Below are the code and all the weights of a small trained network. Each question names an input and a target symbol and asks about switching units off, where a switched-off unit gives its printed mean instead of its output.

import numpy as np


def w(rows, s, z=0):
    codes = np.array(rows[::2]) - 128.0
    scale = np.full(codes.shape[1], s)
    scale[-1] = z or s
    return codes * scale


def norm(h):
    return h / np.sqrt((h * h).mean(-1, keepdims=True) + 1e-5)


def f(y):
    return y / 2 * (1 + np.tanh(0.7978845608 * (y + 0.044715 * y**3)))


def softmax(a):
    e = np.exp(a - a.max(-1, keepdims=True))
    return e / e.sum(-1, keepdims=True)


def log_softmax(a):
    a = a - a.max(-1, keepdims=True)
    return a - np.log(np.exp(a).sum(-1, keepdims=True))


def net(x, mask):
    ids = ['ΓΛΠαδεζημστψω'.index(c) for c in x.split()]
    T = len(ids)
    res = E[ids] + P[:T]
    u = 0
    for l in range(2):
        q, k, v = (norm(res) @ M[l].T for M in (Q, K, V))
        z = softmax(np.where(np.tri(T) > 0, q @ k.T / 2**0.5, -1e9)) @ v
        res = res + np.where(mask[u], z, O[l][:, -1]) @ O[l][:, :-1]
        u += 1
        y = f(norm(res) @ A[l][:, :-1].T + A[l][:, -1])
        res = res + np.where(mask[u : u + 12], y, B[l][:, -1]) @ B[l][:, :-1]
        u += 12
    return log_softmax(norm(res)[-1] @ U[:, :-1].T + U[:, -1])


Q, K, V, O, A, B = {}, {}, {}, {}, {}, {}
E = w([
[68,214,87,147,98,90],'Γ',
[128,144,144,180,228,198],'Λ',
[144,146,32,191,141,141],'Π',
[71,157,61,253,159,50],'α',
[126,151,67,83,147,196],'δ',
[157,156,89,210,101,93],'ε',
[107,183,54,129,247,206],'ζ',
[131,183,236,117,206,141],'η',
[170,159,59,215,198,174],'μ',
[34,159,97,137,236,172],'σ',
[112,125,249,172,188,110],'τ',
[26,126,107,94,128,170],'ψ',
[168,134,161,243,194,160],'ω',
],0.015)
P = w([
[70,133,90,108,86,88],'0',
[13,246,108,198,192,171],'1',
[104,97,91,91,112,90],'2',
[28,236,119,165,182,200],'3',
[136,57,85,70,131,93],'4',
[41,213,123,147,175,220],'5',
[162,4,94,30,154,92],'6',
[72,195,124,112,169,246],'7',
],0.013)
Q[0] = w([
[62,136,115,143,254,208],'0.h0',
[144,120,144,182,150,83],'0.h0',
],0.015)
K[0] = w([
[178,5,87,43,193,28],'0.h0',
[148,146,151,165,128,126],'0.h0',
],0.012)
V[0] = w([
[181,214,90,196,145,72],'0.h0',
[2,98,85,122,160,123],'0.h0',
],0.0058)
O[0] = w([
[252,143,132,54,89,154,149],'0.h0',
[111,15,101,108,95,218,254],'0.h0',
],0.012,0.0052)
A[0] = w([
[105,152,99,214,184,194,123],'0.n0',
[63,76,96,4,97,97,185],'0.n1',
[98,141,212,176,156,140,150],'0.n2',
[154,67,155,119,111,133,105],'0.n3',
[120,135,77,175,58,149,163],'0.n4',
[169,93,180,172,92,71,182],'0.n5',
[134,144,187,70,168,64,3],'0.n6',
[97,67,166,44,47,81,116],'0.n7',
[117,37,80,112,87,50,151],'0.n8',
[145,141,74,102,165,185,111],'0.n9',
[63,162,115,114,62,103,131],'0.n10',
[157,68,56,67,92,125,96],'0.n11',
],0.012,0.0065)
B[0] = w([
[126,154,141,72,174,124,249],'0.n0',
[162,179,106,113,122,76,181],'0.n1',
[129,180,56,82,119,146,159],'0.n2',
[106,120,153,241,130,102,129],'0.n3',
[123,150,118,79,142,176,173],'0.n4',
[88,187,130,217,77,118,129],'0.n5',
[101,122,119,43,102,73,126],'0.n6',
[130,92,247,93,63,137,140],'0.n7',
[72,179,119,146,64,108,162],'0.n8',
[148,143,170,117,86,97,209],'0.n9',
[189,117,176,108,190,169,137],'0.n10',
[168,100,83,128,96,110,173],'0.n11',
],0.012,0.013)
Q[1] = w([
[85,251,69,136,168,172],'1.h0',
[117,111,116,162,116,155],'1.h0',
],0.016)
K[1] = w([
[130,44,130,151,150,4],'1.h0',
[96,106,132,152,118,137],'1.h0',
],0.015)
V[1] = w([
[175,145,128,18,203,58],'1.h0',
[180,65,113,111,254,182],'1.h0',
],0.0072)
O[1] = w([
[93,28,218,144,212,82,254],'1.h0',
[200,99,133,10,190,193,95],'1.h0',
],0.012,0.0038)
A[1] = w([
[153,65,107,71,200,148,126],'1.n0',
[148,38,91,168,139,141,199],'1.n1',
[151,70,207,88,164,207,185],'1.n2',
[55,203,83,242,110,148,77],'1.n3',
[196,149,177,198,17,101,124],'1.n4',
[108,159,99,141,194,143,113],'1.n5',
[119,104,127,84,31,170,83],'1.n6',
[64,161,155,82,158,151,106],'1.n7',
[199,157,86,192,163,205,254],'1.n8',
[148,154,52,71,145,58,110],'1.n9',
[89,177,191,157,187,84,141],'1.n10',
[132,83,182,120,10,74,97],'1.n11',
],0.012,0.0069)
B[1] = w([
[134,154,214,143,89,146,252],'1.n0',
[71,47,120,113,72,105,169],'1.n1',
[91,143,107,192,79,92,254],'1.n2',
[147,41,177,95,169,104,222],'1.n3',
[175,81,140,153,255,136,169],'1.n4',
[151,139,139,154,82,186,201],'1.n5',
[165,98,179,164,95,132,150],'1.n6',
[218,83,70,185,123,115,240],'1.n7',
[75,79,118,92,93,82,255],'1.n8',
[89,123,133,92,212,167,184],'1.n9',
[171,120,135,115,69,72,191],'1.n10',
[132,230,94,144,91,198,170],'1.n11',
],0.012,0.0081)
U = w([
[186,113,103,193,103,138,176],'Γ',
[113,130,204,85,172,198,114],'Λ',
[182,126,40,105,105,107,96],'Π',
[152,88,134,83,90,136,136],'α',
[158,87,130,184,173,107,132],'δ',
[122,182,135,95,139,30,108],'ε',
[107,117,252,209,119,173,2],'ζ',
[93,196,181,209,136,59,110],'η',
[181,196,191,115,105,155,169],'μ',
[65,134,128,197,81,174,184],'σ',
[68,170,68,174,121,44,95],'τ',
[52,89,78,135,173,165,97],'ψ',
[101,187,87,60,142,155,132],'ω',
],0.019,0.0067)

Each question gives the input, a string of symbols that net reads in full, and the target symbol t.
The units are the heads (2 rows each of Q, K, V and O) and the neurons (one row each of A and B). Each row of codes is followed by its name. A weight is (code - 128) times the scale printed after its matrix; where a second scale follows, it is the last column's (O, A, B and U).
mask holds one flag per unit, layer by layer, with each layer's heads first. A switched-off unit (its flag False) gives its mean, the last column of its rows in O or B, instead of its output. The means were averaged over made-up inputs and are rounded, as every weight is.
A unit's drop is (log p(t) with every unit on - log p(t) with that unit switched off) / (log p(t) with every unit on - log p(t) with every unit switched off).
The circuit of an input: a set's keep is (log p(t) with only the set's units on - log p(t) with every unit switched off) / (log p(t) with every unit on - log p(t) with every unit switched off). Starting from the 12 units with the biggest drops (on a tie, the unit counted first), units are removed one at a time, each time the one whose removal leaves the highest keep (on an exact tie, the one counted first), for as long as the keep stays at least 0.8.
units of the circuit, in order: the units of the circuit, biggest drop first
most important unit: the unit with the biggest drop
top k neurons: the k neurons with the biggest drops, biggest first
k most important neurons of layer l: the k neurons of layer l with the biggest drops, biggest first
input ψ Γ μ α ψ Λ, target ψ: most important unit : 0.h0
input μ σ ω Π ζ, target Λ: units of the circuit, in order : 1.n0, 1.n9
input ζ μ δ σ, target δ: units of the circuit, in order : 1.h0, 1.n7
input ψ ψ τ σ ζ Π, target ζ: top 2 neurons : 0.n2, 0.n11
input ψ μ ψ μ ψ ω, target ψ: units of the circuit, in order : 0.h0, 1.n0
input ω μ μ Π ζ ψ, target ζ: 3 most important neurons of layer 1 : 1.n2, 1.n0, 1.n7
input μ σ μ μ Γ, target μ: units of the circuit, in order : 0.n7, 1.n11
input Γ ε α Π ψ μ, target ψ: units of the circuit, in order : 0.h0, 0.n0
input μ Π ω ε μ σ Π ζ, target Π: 2 most important neurons of layer 1 : 1.n7, 1.n0
input ω ω ψ ζ σ σ, target σ: units of the circuit, in order : 1.n5, 1.n9
input ω ε μ, target α: 2 most important neurons of layer 1 : 1.n7, 1.n0
input σ ψ ω, target δ: top 3 neurons : 0.n5, 1.n4, 0.n0
input ψ ζ η ω Λ ψ, target Λ: top 2 neurons : 0.n2, 0.n4
input Λ μ μ μ ω ψ σ, target ψ: units of the circuit, in order : 0.h0
input μ Π ψ ω τ ψ, target τ: top 3 neurons : 0.n4, 0.n0, 1.n0
input σ ψ μ ψ ψ ζ, target ψ: top 2 neurons : 1.n3, 0.n1
input σ η ζ ψ τ σ μ ε, target μ: top 2 neurons : 0.n0, 0.n2
input η ζ μ σ ω ω, target ω: top 2 neurons : 0.n2, 0.n5
input Γ ω ζ ζ Γ Γ, target Γ: top 2 neurons : 1.n7, 0.n10
input ζ ζ δ μ η σ ψ α, target ψ: top neuron : 0.n2
input μ ψ ψ δ Λ μ, target Λ: top 2 neurons : 0.n4, 0.n0
input μ μ ω σ ψ ψ μ ε, target μ: top 2 neurons : 0.n0, 1.n7
input ψ ψ ζ δ, target ζ: top 2 neurons : 0.n4, 0.n8
input σ ζ δ ω, target δ: top 2 neurons : 0.n1, 1.n3
input ε Π Γ μ ψ, target σ: 3 most important neurons of layer 0 : 0.n7, 0.n0, 0.n8
input δ Π ω μ η μ, target η: top 2 neurons : 0.n6, 0.n5
input δ σ μ σ μ ψ μ Π, target μ: top neuron : 0.n0
input μ ε μ ψ, target μ: 2 most important neurons of layer 0 : 0.n1, 0.n8
input ζ η ζ δ, target ζ: 2 most important neurons of layer 1 : 1.n2, 1.n0
input μ Γ μ τ ζ, target Λ: 2 most important neurons of layer 0 : 0.n1, 0.n11
